Here is a tiny trained network, its code and every weight. The questions are about switching its units off for an input and a class, where a switched-off unit gives its printed mean instead of its output.

import numpy as np


def w(rows, s, z=0):
    codes = np.array(rows[::2]) - 128.0
    scale = np.full(codes.shape[1], s)
    scale[-1] = z or s
    return codes * scale


def norm(h):
    return h / np.sqrt((h * h).mean(-1, keepdims=True) + 1e-5)


def f(y):
    return y / 2 * (1 + np.tanh(0.7978845608 * (y + 0.044715 * y**3)))


def log_softmax(a):
    a = a - a.max(-1, keepdims=True)
    return a - np.log(np.exp(a).sum(-1, keepdims=True))


def net(x, mask):
    res = np.array(x, float).reshape(1, 7) / 4 @ E
    u = 0
    for l in range(2):
        y = f(norm(res) @ A[l][:, :-1].T + A[l][:, -1])
        res = res + np.where(mask[u : u + 6], y, B[l][:, -1]) @ B[l][:, :-1]
        u += 6
    return log_softmax(norm(res)[-1] @ U[:, :-1].T + U[:, -1])


A, B = {}, {}
E = w([
[154,84,116,135,119,108,85,140],'x0',
[83,64,170,134,173,178,121,192],'x1',
[153,93,103,7,146,133,178,102],'x2',
[104,146,69,162,116,175,212,174],'x3',
[188,137,91,138,124,122,91,85],'x4',
[104,127,72,125,162,105,141,192],'x5',
[51,139,111,110,114,74,80,90],'x6',
],0.012)
A[0] = w([
[120,56,134,191,48,173,137,114,3],'0.n0',
[51,134,101,28,120,114,170,60,95],'0.n1',
[77,135,163,112,4,49,192,94,140],'0.n2',
[168,49,173,96,149,127,138,177,25],'0.n3',
[106,119,28,129,129,152,131,52,35],'0.n4',
[206,141,223,83,104,157,167,65,70],'0.n5',
],0.015,0.005)
B[0] = w([
[135,199,172,94,56,78,102,164,161],'0.n0',
[86,125,200,51,70,100,105,116,255],'0.n1',
[91,141,93,173,227,219,60,98,235],'0.n2',
[165,84,97,9,222,176,110,187,209],'0.n3',
[174,197,196,48,95,184,108,180,188],'0.n4',
[159,69,140,238,66,98,159,82,239],'0.n5',
],0.014,0.0065)
A[1] = w([
[93,146,67,76,96,103,138,83,85],'1.n0',
[148,75,103,138,154,120,229,135,122],'1.n1',
[34,88,180,151,141,132,177,238,187],'1.n2',
[159,184,92,108,125,135,195,170,3],'1.n3',
[137,96,136,96,92,223,181,91,153],'1.n4',
[136,149,4,152,92,192,198,147,102],'1.n5',
],0.021,0.0037)
B[1] = w([
[108,157,142,142,81,144,232,83,153],'1.n0',
[158,169,220,138,204,73,227,161,202],'1.n1',
[61,136,67,250,161,209,119,118,254],'1.n2',
[173,196,44,68,85,103,210,140,184],'1.n3',
[152,111,101,227,163,107,96,216,213],'1.n4',
[219,193,161,110,201,99,210,173,218],'1.n5',
],0.016,0.011)
U = w([
[52,189,180,44,75,135,138,78,55],'0',
[156,162,68,58,105,89,174,145,3],'1',
[111,35,136,61,164,171,90,201,82],'2',
[1,166,100,199,183,211,107,126,212],'3',
[160,98,143,213,54,56,80,45,138],'4',
[171,130,122,181,206,127,223,186,150],'5',
],0.014,0.0059)

Each question gives the input, the list of numbers given to net, and the class t.
The units are the neurons (one row each of A and B). Each row of codes is followed by its name. A weight is (code - 128) times the scale printed after its matrix; where a second scale follows, it is the last column's (A, B and U).
mask holds one flag per neuron, layer by layer. A switched-off neuron (its flag False) gives its mean, the last column of its row in B, instead of its output. The means were averaged over made-up inputs and are rounded, as every weight is.
A unit's drop is (log p(t) with every unit on - log p(t) with that unit switched off) / (log p(t) with every unit on - log p(t) with every unit switched off).
The circuit of an input: a set's keep is (log p(t) with only the set's units on - log p(t) with every unit switched off) / (log p(t) with every unit on - log p(t) with every unit switched off). Starting from all 12 units, units are removed one at a time, each time the one whose removal leaves the highest keep (on an exact tie, the one counted first), for as long as the keep stays at least 0.8.
circuit, biggest first: the units of the circuit, biggest drop first
k most important neurons: the k neurons with the biggest drops, biggest first
k most important neurons of layer l: the k neurons of layer l with the biggest drops, biggest first
drop when u is switched off: that unit's drop, to one decimal
input [-7,7,-1,1,-7,7,-1], class 3: circuit, biggest first => 1.n2
input [-1,1,8,-7,1,7,-4], class 2: circuit, biggest first => 0.n1, 1.n5
input [6,-2,-2,-5,0,7,-1], class 2: 2 most important neurons => 1.n2, 0.n5
input [-8,-3,5,6,-7,-1,-3], class 3: 3 most important neurons => 0.n1, 1.n2, 0.n2
input [5,-1,0,-1,1,7,1], class 1: circuit, biggest first => 1.n2, 1.n4
input [4,5,3,-5,-8,-5,3], class 2: 3 most important neurons => 0.n3, 1.n0, 0.n1
input [7,-2,1,0,-4,3,6], class 0: 3 most important neurons of layer 1 => 1.n4, 1.n2, 1.n0
input [-4,0,1,-1,8,8,-5], class 1: 2 most important neurons => 1.n3, 0.n5
input [7,-2,6,3,1,5,3], class 0: circuit, biggest first => 0.n1, 1.n0
input [0,5,8,-8,-6,0,-5], class 2: 2 most important neurons => 0.n3, 1.n5
input [-3,1,-4,-4,4,8,-4], class 3: circuit, biggest first => 1.n5, 1.n1
input [6,2,-2,-1,0,-3,-5], class 2: 2 most important neurons of layer 0 => 0.n3, 0.n0
input [0,-6,8,6,-6,-7,0], class 3: 3 most important neurons => 0.n2, 0.n1, 1.n4
input [-5,-6,3,-4,6,-4,7], class 0: 2 most important neurons => 0.n1, 1.n2
input [5,-5,8,-4,1,-2,-5], class 4: circuit, biggest first => 0.n5
input [-7,5,1,-8,1,5,-3], class 2: 2 most important neurons => 0.n3, 1.n5
input [-7,-1,-1,0,-5,-6,-4], class 4: 2 most important neurons of layer 0 => 0.n5, 0.n3
input [1,-2,-3,8,1,-7,0], class 1: circuit, biggest first => 0.n0, 1.n2
input [1,0,2,-1,5,8,3], class 1: 2 most important neurons => 0.n2, 1.n2
input [7,8,-2,-3,0,7,-7], class 2: circuit, biggest first => 0.n3
input [3,2,8,5,-2,7,2], class 3: 2 most important neurons => 0.n1, 1.n2
input [6,8,0,-8,-8,3,-6], class 2: 2 most important neurons of layer 0 => 0.n3, 0.n5
input [2,-6,8,8,4,-1,2], class 0: 3 most important neurons of layer 0 => 0.n1, 0.n4, 0.n3
input [0,-5,4,-2,-6,-6,3], class 3: 2 most important neurons of layer 1 => 1.n3, 1.n5
input [5,4,6,-5,-7,-2,4], class 2: drop when 0.n3 is switched off => 0.9
input [5,-5,2,2,5,-6,-7], class 4: drop when 0.n3 is switched off => 0.3
